Below are the code and all the weights of a small trained network. Each question names an input and a class and asks about switching units off, where a switched-off unit gives its printed mean instead of its output.

import numpy as np


def w(rows, s, z=0):
    codes = np.array(rows[::2]) - 128.0
    scale = np.full(codes.shape[1], s)
    scale[-1] = z or s
    return codes * scale


def norm(h):
    return h / np.sqrt((h * h).mean(-1, keepdims=True) + 1e-5)


def f(y):
    return y / 2 * (1 + np.tanh(0.7978845608 * (y + 0.044715 * y**3)))


def log_softmax(a):
    a = a - a.max(-1, keepdims=True)
    return a - np.log(np.exp(a).sum(-1, keepdims=True))


def net(x, mask):
    res = np.array(x, float).reshape(1, 2) / 4 @ E
    u = 0
    for l in range(2):
        y = f(norm(res) @ A[l][:, :-1].T + A[l][:, -1])
        res = res + np.where(mask[u : u + 3], y, B[l][:, -1]) @ B[l][:, :-1]
        u += 3
    return log_softmax(norm(res)[-1] @ U[:, :-1].T + U[:, -1])


A, B = {}, {}
E = w([
[132,60,213,71,51,78,69,85,53,131],'x0',
[35,140,120,156,98,58,253,191,28,73],'x1',
],0.0059)
A[0] = w([
[128,153,136,115,136,178,2,61,170,146,121],'L0N1',
[152,74,105,53,197,76,8,31,145,199,5],'L0N2',
[186,190,114,115,145,219,158,196,125,51,81],'L0N3',
],0.0062,0.0028)
B[0] = w([
[97,81,150,121,111,40,109,49,95,174,253],'L0N1',
[178,39,130,97,90,249,127,128,156,120,243],'L0N2',
[120,124,90,171,199,144,188,214,87,185,171],'L0N3',
],0.012,0.0063)
A[1] = w([
[78,125,220,207,182,108,62,176,187,90,4],'L1N1',
[16,220,103,166,204,188,172,254,158,124,96],'L1N2',
[77,123,63,87,43,145,49,128,125,223,53],'L1N3',
],0.0061,0.0023)
B[1] = w([
[174,32,95,130,146,203,115,162,118,92,108],'L1N1',
[214,171,96,128,48,115,141,97,202,44,253],'L1N2',
[98,168,34,203,147,143,184,232,120,1,163],'L1N3',
],0.0099,0.0073)
U = w([
[157,40,158,77,55,206,107,84,156,143,166],'0',
[61,163,233,76,64,67,140,143,86,123,204],'1',
[83,186,166,109,174,169,98,197,142,141,3],'2',
[176,217,92,129,61,108,184,146,181,68,221],'3',
[120,138,115,180,250,138,151,121,163,244,144],'4',
[101,189,159,121,185,158,87,166,110,133,3],'5',
[106,187,110,96,194,157,111,172,93,123,7],'6',
],0.013,0.0039)

Each question gives the input, the list of numbers given to net, and the class t.
The units are the neurons (one row each of A and B). Each row of codes is followed by its name. A weight is (code - 128) times the scale printed after its matrix; where a second scale follows, it is the last column's (A, B and U).
mask holds one flag per neuron, layer by layer. A switched-off neuron (its flag False) gives its mean, the last column of its row in B, instead of its output. The means were averaged over made-up inputs and are rounded, as every weight is.
A unit's drop is (log p(t) with every unit on - log p(t) with that unit switched off) / (log p(t) with every unit on - log p(t) with every unit switched off).
The circuit of an input: a set's keep is (log p(t) with only the set's units on - log p(t) with every unit switched off) / (log p(t) with every unit on - log p(t) with every unit switched off). Starting from all 6 units, units are removed one at a time, each time the one whose removal leaves the highest keep (on an exact tie, the one counted first), for as long as the keep stays at least 0.8.
circuit, biggest first: the units of the circuit, biggest drop first
top k neurons: the k neurons with the biggest drops, biggest first
top k neurons in layer l: the k neurons of layer l with the biggest drops, biggest first
drop of u: that unit's drop, to one decimal
input [2,5], class 1: circuit, biggest first -> [L1N2]
input [2,2], class 1: circuit, biggest first -> [L0N2; L1N2]
input [-5,-3], class 4: top 2 neurons -> [L0N1; L1N3]
input [1,4], class 1: top 2 neurons in layer 0 -> [L0N3; L0N2]
input [4,2], class 1: top 2 neurons -> [L0N2; L1N2]
input [1,1], class 1: top 3 neurons -> [L0N3; L0N2; L1N2]
input [-8,-5], class 4: top 2 neurons -> [L0N1; L1N3]
input [2,4], class 1: top 2 neurons in layer 0 -> [L0N3; L0N2]
input [7,2], class 1: drop of L0N2 -> 1.3
input [3,2], class 1: drop of L0N2 -> 1.5
input [-5,-4], class 4: drop of L1N2 -> 0.1
